rarit: [149 136 129 133 126 125  71 165]
Rep: [164 129 131 132 141 148 172 102]
tek: [207  80 126 111 130 204 151 108]
muset: [ 99 134 135 132 125 126  71 165]
rev: [133 129 136 149]  rarit
rev: [126 133 129 136 149]  rarit
rev: [102 172 148 141 132 131 129]  Rep
rev: [165  71 126 125]  muset

tilel: [100 102 104 141 103 138 135 102 104 103 142 108 101 149 104 152 103 109
 105 100 105 142  98 102]
gope: [ 93  75 100 134  99 128 147  96 100  98 161  82  95 171 100 178  97 107
 100  94 101 134  72  96]
murig: [ 98  86 103 134 102 131 142  99 103 101 153  92  99 162 102 167 101 108
 103  98 103 134  83 100]
sovi: [ 95  85 101 135 100 135 145  97 101  99 157  92  96 166 100 173  98 107
 101  95 102 135  81  97]
zuno: [120 144 118 144 118 139 109 119 118 119 106 145 120 107 118 104 119 113
 118 121 116 144 143 120]
mepud: [119 142 117 145 117 139 110 118 117 118 107 143 119 109 117 105 119 113
 117 120 116 145 142 119]
luv: [100 101 104 141 103 139 136 101 104 103 144 107 101 150 104 153 102 109
 104 100 104 142  98 102]
nazod: [ 91  70  99 132  97 128 151  94  98  96 165  78  93 177  98 185  95 107
  99  92 100 132  66  94]
dako: [ 85  65  94 135  92 134 157  89  94  91 173  75  87 184  94 193  90 106
  95  85  96 136  60  89]
rev: [ 98 100]  gope
rev: [ 92 157]  sovi

Sulu: [128 127 128 168]
luri: [128 130 130 129]
Duses: [128 127 124 126]
rog: [128 127 127 128]
q: [128 127 127 128]  rog
rev: [128 127 128]  Sulu
rev: [168 128 127]  Sulu
rev: [129 130]  luri
rev: [124 127]  Duses

dugo: [122 167 194  70]
baro: [122 167 194  54]
gesar: [126 174 129  45]
rev: [129 174]  gesar
q: [122 167 194  54]  baro
rev: [ 70 194 167]  dugo

roto: [116  91 120 140 136 125 132 135 132  94 160 117 140 157  92 133 134 138
 105  85 126 111 134 123 128 119 125 141 147 140 126 134 140 123 140 107
 111 149 120 123 121 130 131 102 110 135 129 122 126  92 114 113]
gokat: [158  91 120 140 136 125 132 135 132  94 160 117 140 157  92 133 134 138
 105  85 126 111 134 123 128 119 125 141 147 140 126 143 140 123 140 107
 110 149 120 123 121 168 131 102 110 135 126 116 143 141 140 130]
Sozos: [116  91 120 140 136 125 132 135 132  94 160 117 140 157  92 133 134 138
 105  85 126 111 134 123 128 119 125 141 147 140 126 134 140 123 140 107
 111 149 120 123 121 130 131 122  92 102 126 110 135 129 142 130]
rev: [ 92 126 122 129 135 110 102]  roto
q: [158  91 120 140 136 125 132 135 132  94 160 117 140 157  92 133 134 138
 105  85 126 111 134 123 128 119 125 141 147 140 126 143 140 123 140 107
 110 149 120 123 121 168 131 102 110 135 126 116 143 141 140 130]  gokat

Finif: [150 104 128 120 145 116 108 116 138 141 137 142 136 130 114 121 122 146
 113 106 144 128 123 127 132 129 114  99 138 155 129]
vanaz: [121 143 131 112  93 129 133 133 141 128 135 118 122 131 128 118 101 127
 135 121 121 141 130 121 114 120 101 122 120 139 130]
Tuli: [102 176  95 139 141  90 121 103 133 163  78 145  99 144 191  83 118 178
 128 109 152 121  91 164 176 135 174 129 145 126 126]
Gef: [124 123 120 120 114 120 142 116 137 145 108 137 127 133 128 107 122 156
 117 128 130 125 106 128 141 137 131 122 137 127 124]
Gatir: [177  86 134 144 136 120 120  99 155 159 106 158 130 149  51 125 139 113
 104 102 116 120 132  47 116 152  85  70 102  92  99]
zepud: [138 130 121 114 120 136 132 142 154 133 125 127 123 131 122 126 104 134
 139 106 110 143 125 117 102 134 113 117 119 146 131]
kife: [ 66 126 135  85 158 148 107 142 179 150 171 147 183 193  88 155  65  84
 134 156 144 151 112 118 160  79 123 152 151 106 128]
rev: [120 114 121 130 141]  vanaz
rev: [101 118 128]  vanaz
q: [138 130 121 114 120 136 132 142 154 133 125 127 123 131 122 126 104 134
 139 106 110 143 125 117 102 134 113 117 119 146 131]  zepud
rev: [114 120 120 123]  Gef
rev: [130 139 120 122 101 120 114 121 130]  vanaz

Dofid: [120  85 135 154 146 119 116  90 177 137 104]
Zuzu: [ 45 122 144  75 119 150 116 126 145  84 119]
rimi: [102  65  99 177  96 108 122 105 170 185 111]
Pez: [ 85 150 146 138 105 141 112  96 119 115 145]
Ped: [ 92 116 177 146  96 143 107 120 165 105 117]
duf: [ 85 150 146 138 105 150 116 160 164 146  94]
Kepo: [105 122 105 170 112 145 105  76  85 150 163]
q: [ 45 122 144  75 119 150 116 126 145  84 119]  Zuzu
rev: [170 105 122 108]  rimi
rev: [144 122]  Zuzu
rev: [164 160 116 150 105 138 146 150  85]  duf
rev: [122 108]  rimi

beko: [148 134 147 111]
piz: [147 134 148 140]
bolaf: [147 148 134 124]
q: [148 134 147 111]  beko
rev: [111 147 134]  beko
rev: [134 148 147]  bolaf
rev: [140 148]  piz

Kiba: [ 58  65  74  74  60 199]
rimig: [104  65  75 140 132  76]
megob: [ 94  92 175  65  90 157]
ril: [ 58  53  74  74  60 199]
Tuti: [ 74  74  60 198 118 151]
suku: [101  99 188 200 102 186]
Nif: [191 105 100  99 176 192]
vib: [ 55 149 192  91 164 172]
geso: [ 59 119  98  69 109 128]
Tuper: [101  99 188 198 102 186]
nupi: [ 58  65  74  74 185 140]
rev: [157  90  65]  megob
q: [ 58  65  74  74  60 199]  Kiba

Datim: [120 125 130 134  87 132 126 135 130 127]
neb: [120 125 130 134 132 132 127 130 135 126]
didek: [130 132 127 114 107 136 130 131 119 109]
q: [120 125 130 134  87 132 126 135 130 127]  Datim
q: [120 125 130 134 132 132 127 130 135 126]  neb
rev: [109 119 131 130 136 107 114]  didek

kuga: [ 57 130  44 134 113 129 140 125 151 202 136 200 193]
Nozi: [ 57 130  44 134 113 129 140 125 147 132 112 133 132]
keka: [ 57 130  44 134 113 129 140 125 151 202 136 200 180]
rev: [193 200]  kuga
q: [ 57 130  44 134 113 129 140 125 147 132 112 133 132]  Nozi

Fas: [105  75  76  84]
Fomal: [139  92  70  98]
rifi: [105  75 134 137]
Bel: [123  96  79  95]
pego: [127  79  96 110]
bafor: [123  79  96 122]
nozuf: [92 79 45 75]
rev: [ 79  96 123]  Bel
q: [123  96  79  95]  Bel
rev: [98 70 92]  Fomal
rev: [45 79 92]  nozuf
rev: [ 96  79 127]  pego
rev: [110  96  79]  pego
q: [105  75  76  84]  Fas

fura: [133 106 129 110 152  92 129]
tupid: [149 157 127 143 159 135  88]
beda: [138 202 118 110 125 122 169]
Fut: [128 110 152  92 129 101 154]
kisuf: [149 157 127 143 117 135  88]
rev: [129  92 152 110 129]  fura
rev: [101 129  92 152 110 128]  Fut
rev: [169 122 125 110 118 202]  beda
rev: [ 92 152 110 129 106 133]  fura

doto: [127  73 134  76 131 193 138 157]
talu: [ 72 134 100 161 104  93 125 106]
kiton: [130 107 115  60 162 134 167 118]
zoda: [162  92 119 122 120 115 129 140]
suz: [127  73 134  76 131 193 138 107]
dese: [139 105 116 134 137 163  60  99]
ret: [119 162  92 192 102  81 120 157]
Zevub: [101 121 100 161 104  93 125 113]
rev: [113 125  93 104]  Zevub
q: [127  73 134  76 131 193 138 107]  suz
q: [127  73 134  76 131 193 138 157]  doto
rev: [ 92 162 119]  ret
rev: [140 129 115]  zoda

bule: [ 85  87  75  64 166]
buzo: [128  73 172 135 128]
lud: [104 128  58 170 172]
ladad: [118 104 128  59 170]
nir: [114 128 107  50 175]
rev: [172  73]  buzo
rev: [172 170  58]  lud
rev: [170  59 128 104]  ladad
rev: [75 87]  bule

sugur: [113 100 162 108  66]
Bor: [ 97 118 122  82 126]
Mobi: [115  96 158 112 128]
Nidet: [ 98 118 124  83 130]
rebet: [102 116 149  90 128]
maru: [128  82 108 133 129]
tir: [ 97 119 140  82 129]
Rav: [107 114 159  97 130]
zoful: [159 114 107 123 127]
rebu: [128  87 149 133  65]
rev: [122 118  97]  Bor
rev: [130  83 124]  Nidet
q: [107 114 159  97 130]  Rav
rev: [149  87]  rebu

memum: [120 113 133 126 125 119 146]
vono: [147 111 150 117 118 143 134]
feguz: [ 85 131  98 135 133 117 138]
rebe: [120 113 133 126 125 137 138]
Bavi: [129 111 140 125 125 142 138]
zas: [ 55 138 133 117  98 135 142]
rev: [117 133 135  98]  feguz
rev: [138 142]  Bavi

